Here is a tiny trained network, its code and every weight. The questions are about switching its units off for an input and a target symbol, where a switched-off unit gives its printed mean instead of its output.

import numpy as np


def w(rows, s, z=0):
    codes = np.array(rows[::2]) - 128.0
    scale = np.full(codes.shape[1], s)
    scale[-1] = z or s
    return codes * scale


def f(y):
    return np.maximum(y, 0)


def softmax(a):
    e = np.exp(a - a.max(-1, keepdims=True))
    return e / e.sum(-1, keepdims=True)


def log_softmax(a):
    a = a - a.max(-1, keepdims=True)
    return a - np.log(np.exp(a).sum(-1, keepdims=True))


def net(x, mask):
    ids = ['ΔΞΣγζμπφψ'.index(c) for c in x.split()]
    T = len(ids)
    res = E[ids] + P[:T]
    r = res
    for j in range(3):
        rows = slice(4 * j, 4 * j + 4)
        q, k, v = (r @ M[0][rows].T for M in (Q, K, V))
        z = softmax(np.where(np.tri(T) > 0, q @ k.T / 4**0.5, -1e9)) @ v
        o = O[0][rows]
        res = res + np.where(mask[j], z, o[:, -1]) @ o[:, :-1]
    y = f(res @ A[0][:, :-1].T + A[0][:, -1])
    res = res + np.where(mask[3:7], y, B[0][:, -1]) @ B[0][:, :-1]
    return log_softmax(res[-1] @ U[:, :-1].T + U[:, -1])


Q, K, V, O, A, B = {}, {}, {}, {}, {}, {}
E = w([
[159,117,114,188],'Δ',
[57,127,144,165],'Ξ',
[131,98,99,144],'Σ',
[117,82,64,107],'γ',
[180,117,106,120],'ζ',
[91,110,161,95],'μ',
[155,146,227,175],'π',
[100,121,198,9],'φ',
[227,99,138,45],'ψ',
],0.011)
P = w([
[100,203,53,128],'0',
[72,124,114,118],'1',
[138,159,156,123],'2',
[83,90,115,130],'3',
[194,189,186,133],'4',
[88,75,131,128],'5',
[203,182,205,127],'6',
[89,55,143,130],'7',
[217,176,223,127],'8',
[93,39,159,134],'9',
[228,165,240,122],'10',
[96,18,177,135],'11',
[240,165,255,119],'12',
[103,55,139,126],'13',
],0.016)
Q[0] = w([
[58,79,109,96],'h1',
[172,162,205,136],'h1',
[154,178,185,129],'h1',
[141,134,145,128],'h1',
[103,95,142,163],'h2',
[146,190,144,151],'h2',
[174,245,109,127],'h2',
[151,173,95,117],'h2',
[249,255,137,82],'h3',
[138,119,103,86],'h3',
[192,236,125,158],'h3',
[64,86,144,120],'h3',
],0.017)
K[0] = w([
[140,248,116,95],'h1',
[134,76,155,132],'h1',
[156,47,167,143],'h1',
[119,104,173,113],'h1',
[148,171,91,141],'h2',
[165,79,150,67],'h2',
[148,67,177,110],'h2',
[140,83,203,165],'h2',
[168,71,189,128],'h3',
[103,141,143,179],'h3',
[153,23,210,96],'h3',
[123,168,59,148],'h3',
],0.015)
V[0] = w([
[147,138,157,82],'h1',
[67,103,84,160],'h1',
[154,191,109,95],'h1',
[112,167,153,140],'h1',
[190,149,87,174],'h2',
[33,121,99,189],'h2',
[128,63,128,117],'h2',
[168,171,180,58],'h2',
[137,178,161,149],'h3',
[174,135,153,252],'h3',
[50,166,195,78],'h3',
[62,132,162,254],'h3',
],0.017)
O[0] = w([
[115,203,91,115,118],'h1',
[130,70,198,109,172],'h1',
[148,176,140,171,93],'h1',
[93,146,124,174,158],'h1',
[192,68,112,178,121],'h2',
[107,46,158,69,161],'h2',
[106,129,63,100,23],'h2',
[123,252,144,196,185],'h2',
[91,145,145,219,255],'h3',
[113,63,78,211,144],'h3',
[4,172,237,145,242],'h3',
[64,8,147,173,125],'h3',
],0.012,0.0052)
A[0] = w([
[68,222,189,175,23],'n1',
[166,188,142,79,2],'n2',
[153,216,146,133,39],'n3',
[144,159,156,254,69],'n4',
],0.0072,0.008)
B[0] = w([
[144,37,68,124,254],'n1',
[98,80,96,215,168],'n2',
[69,63,108,69,192],'n3',
[110,156,124,2,232],'n4',
],0.0074,0.017)
U = w([
[131,79,50,151,74],'Δ',
[107,85,124,109,2],'Ξ',
[142,100,95,111,95],'Σ',
[152,112,118,81,84],'γ',
[202,164,163,187,204],'ζ',
[140,203,223,119,150],'μ',
[84,158,115,254,226],'π',
[72,118,73,85,51],'φ',
[127,150,56,127,182],'ψ',
],0.0067,0.0084)

Each question gives the input, a string of symbols that net reads in full, and the target symbol t.
The units are the heads (4 rows each of Q, K, V and O) and the neurons (one row each of A and B). Each row of codes is followed by its name. A weight is (code - 128) times the scale printed after its matrix; where a second scale follows, it is the last column's (O, A, B and U).
mask holds one flag per unit, heads first, then neurons. A switched-off unit (its flag False) gives its mean, the last column of its rows in O or B, instead of its output. The means were averaged over made-up inputs and are rounded, as every weight is.
A unit's drop is (log p(t) with every unit on - log p(t) with that unit switched off) / (log p(t) with every unit on - log p(t) with every unit switched off).
The circuit of an input: a set's keep is (log p(t) with only the set's units on - log p(t) with every unit switched off) / (log p(t) with every unit on - log p(t) with every unit switched off). Starting from all 7 units, units are removed one at a time, each time the one whose removal leaves the highest keep (on an exact tie, the one counted first), for as long as the keep stays at least 0.8.
units of the circuit, in order: the units of the circuit, biggest drop first
k most important neurons: the k neurons with the biggest drops, biggest first
heads that matter: for each layer, one digit per head in row order, 1 if its drop is at least 0.15 and else 0, layers parted by /
input μ π π π, target μ: heads that matter => 011
input ψ μ μ Δ Ξ μ, target ψ: units of the circuit, in order => [h3 n3 h1 h2]
input μ ψ π, target ψ: units of the circuit, in order => [h2 h1 n1 n4]
input Ξ φ ψ π Ξ π Ξ ζ, target Ξ: units of the circuit, in order => [h2 h3]
input Δ π Σ π μ π, target Δ: units of the circuit, in order => [h3]
input Ξ ζ ψ π μ, target ψ: units of the circuit, in order => [h2 n1 h3 n3]
input Ξ μ π π ψ Ξ π π π Ξ π Ξ μ Ξ, target Ξ: units of the circuit, in order => [h2 h3]
input ψ π γ ζ π Ξ φ Σ ψ π Σ, target ψ: 2 most important neurons => [n4 n1]
input μ μ ζ π Δ Σ, target μ: heads that matter => 001
input ζ γ Ξ Ξ μ ζ, target ζ: heads that matter => 101
input φ π π π ζ π φ π μ, target φ: units of the circuit, in order => [h2 n1 n4 n3]
input Δ π Δ μ π π ψ μ π, target ψ: units of the circuit, in order => [n4 h2 n1]
input π Σ Ξ ζ π Δ Ξ π Δ μ, target π: units of the circuit, in order => [h3 h1]
input Ξ Σ μ π π π μ γ Ξ π π Δ π π, target Ξ: units of the circuit, in order => [h2]
input μ Ξ Ξ π Ξ π ζ μ Δ π π π ψ, target ψ: heads that matter => 011
input π ζ π ζ π μ μ φ γ, target φ: units of the circuit, in order => [h2 h3 n1 n3]
input Σ φ π ζ μ π γ, target π: 3 most important neurons => [n3 n4 n1]
input ζ μ ψ π μ ψ μ π π γ γ Ξ μ Δ, target ζ: 3 most important neurons => [n1 n3 n4]
input Ξ ζ γ ψ Ξ, target ψ: 2 most important neurons => [n2 n3]
input μ Δ π Ξ π γ μ γ π μ ζ μ φ, target φ: 3 most important neurons => [n1 n3 n2]
input π Ξ μ π γ ψ γ Δ π Δ φ, target φ: 3 most important neurons => [n1 n3 n4]
input Ξ π π μ Ξ π π π ψ π Ξ, target ψ: 2 most important neurons => [n4 n1]
input φ π μ μ, target φ: 3 most important neurons => [n1 n3 n2]
input φ π π ψ γ Δ ζ ζ, target φ: 3 most important neurons => [n1 n3 n2]
